Below are the code and all the weights of a small trained network. Each question names an input and a class and asks about switching units off, where a switched-off unit gives its printed mean instead of its output.

import numpy as np


def w(rows, s, z=0):
    codes = np.array(rows[::2]) - 128.0
    scale = np.full(codes.shape[1], s)
    scale[-1] = z or s
    return codes * scale


def norm(h):
    return h / np.sqrt((h * h).mean(-1, keepdims=True) + 1e-5)


def f(y):
    return y / 2 * (1 + np.tanh(0.7978845608 * (y + 0.044715 * y**3)))


def log_softmax(a):
    a = a - a.max(-1, keepdims=True)
    return a - np.log(np.exp(a).sum(-1, keepdims=True))


def net(x, mask):
    res = np.array(x, float).reshape(1, 3) / 4 @ E
    u = 0
    for l in range(4):
        y = f(norm(res) @ A[l][:, :-1].T + A[l][:, -1])
        res = res + np.where(mask[u : u + 8], y, B[l][:, -1]) @ B[l][:, :-1]
        u += 8
    return log_softmax(norm(res)[-1] @ U[:, :-1].T + U[:, -1])


A, B = {}, {}
E = w([
[122,51,255,141],'x0',
[184,197,158,75],'x1',
[143,86,107,67],'x2',
],0.008)
A[0] = w([
[151,239,119,124,158],'L0N1',
[47,123,91,161,162],'L0N2',
[194,82,208,120,14],'L0N3',
[219,177,165,71,1],'L0N4',
[178,82,108,41,53],'L0N5',
[147,166,212,115,44],'L0N6',
[248,223,180,102,39],'L0N7',
[88,239,183,219,42],'L0N8',
],0.012,0.0041)
B[0] = w([
[132,175,103,95,254],'L0N1',
[117,142,129,165,202],'L0N2',
[141,166,128,127,215],'L0N3',
[108,122,130,91,191],'L0N4',
[154,91,98,62,169],'L0N5',
[110,147,173,106,187],'L0N6',
[30,130,116,108,248],'L0N7',
[180,6,110,57,215],'L0N8',
],0.019,0.0053)
A[1] = w([
[236,80,98,113,78],'L1N1',
[115,105,110,82,3],'L1N2',
[93,100,229,109,37],'L1N3',
[135,103,35,44,109],'L1N4',
[67,53,106,238,183],'L1N5',
[175,122,51,52,76],'L1N6',
[143,122,233,142,150],'L1N7',
[170,255,64,45,182],'L1N8',
],0.0096,0.0039)
B[1] = w([
[55,93,150,80,148],'L1N1',
[149,126,151,128,129],'L1N2',
[223,153,164,121,168],'L1N3',
[136,46,186,162,229],'L1N4',
[24,156,132,10,201],'L1N5',
[159,64,186,176,194],'L1N6',
[203,254,119,133,179],'L1N7',
[190,124,71,221,255],'L1N8',
],0.0081,0.007)
A[2] = w([
[167,49,152,112,62],'L2N1',
[162,116,206,83,161],'L2N2',
[171,79,133,104,2],'L2N3',
[74,118,133,154,105],'L2N4',
[184,85,55,250,126],'L2N5',
[164,165,208,155,101],'L2N6',
[123,108,139,175,108],'L2N7',
[119,99,140,143,86],'L2N8',
],0.013,0.0055)
B[2] = w([
[123,100,160,146,187],'L2N1',
[137,134,108,255,253],'L2N2',
[162,108,135,103,138],'L2N3',
[119,120,194,8,139],'L2N4',
[149,191,221,181,233],'L2N5',
[183,159,80,169,184],'L2N6',
[146,162,192,75,115],'L2N7',
[132,98,223,109,117],'L2N8',
],0.0088,0.0055)
A[3] = w([
[210,50,116,77,21],'L3N1',
[129,162,125,74,140],'L3N2',
[205,10,133,85,51],'L3N3',
[137,100,85,74,55],'L3N4',
[120,190,156,28,92],'L3N5',
[134,186,63,172,149],'L3N6',
[166,145,85,185,99],'L3N7',
[112,121,77,51,3],'L3N8',
],0.013,0.0031)
B[3] = w([
[129,64,143,190,198],'L3N1',
[62,63,116,152,161],'L3N2',
[154,18,168,207,253],'L3N3',
[96,136,158,229,160],'L3N4',
[81,86,24,66,203],'L3N5',
[193,120,254,90,228],'L3N6',
[148,159,167,135,212],'L3N7',
[91,155,159,158,192],'L3N8',
],0.0088,0.0051)
U = w([
[1,172,109,75,195],'0',
[194,250,164,197,158],'1',
[140,31,144,177,3],'2',
],0.017,0.0025)

Each question gives the input, the list of numbers given to net, and the class t.
The units are the neurons (one row each of A and B). Each row of codes is followed by its name. A weight is (code - 128) times the scale printed after its matrix; where a second scale follows, it is the last column's (A, B and U).
mask holds one flag per neuron, layer by layer. A switched-off neuron (its flag False) gives its mean, the last column of its row in B, instead of its output. The means were averaged over made-up inputs and are rounded, as every weight is.
A unit's drop is (log p(t) with every unit on - log p(t) with that unit switched off) / (log p(t) with every unit on - log p(t) with every unit switched off).
The circuit of an input: a set's keep is (log p(t) with only the set's units on - log p(t) with every unit switched off) / (log p(t) with every unit on - log p(t) with every unit switched off). Starting from the 12 units with the biggest drops (on a tie, the unit counted first), units are removed one at a time, each time the one whose removal leaves the highest keep (on an exact tie, the one counted first), for as long as the keep stays at least 0.8.
units of the circuit, in order: the units of the circuit, biggest drop first
k most important neurons: the k neurons with the biggest drops, biggest first
top k neurons in layer l: the k neurons of layer l with the biggest drops, biggest first
drop of u: that unit's drop, to one decimal
input [6,7,-4], class 0: units of the circuit, in order	L0N7
input [6,6,-6], class 0: top 3 neurons in layer 0	L0N7, L0N6, L0N5
input [-8,0,6], class 1: 2 most important neurons	L0N8, L2N5
input [-3,6,-7], class 2: 2 most important neurons	L0N8, L1N4
input [-6,1,6], class 1: 2 most important neurons	L0N8, L1N8
input [-7,3,-8], class 2: 2 most important neurons	L0N8, L1N4
input [8,-5,3], class 1: 2 most important neurons	L0N7, L0N8
input [7,-7,3], class 0: 2 most important neurons	L1N5, L0N6
input [8,-5,-8], class 1: 2 most important neurons	L1N7, L0N7
input [0,-7,-6], class 0: 2 most important neurons	L1N5, L0N2
input [-1,8,-8], class 0: drop of L0N1	0.1
input [-1,7,-5], class 0: drop of L0N7	1.0
input [5,-3,4], class 1: drop of L0N7	0.4
input [-3,0,-4], class 2: drop of L0N8	4.9
input [-6,-7,-6], class 0: most important neuron	L1N5
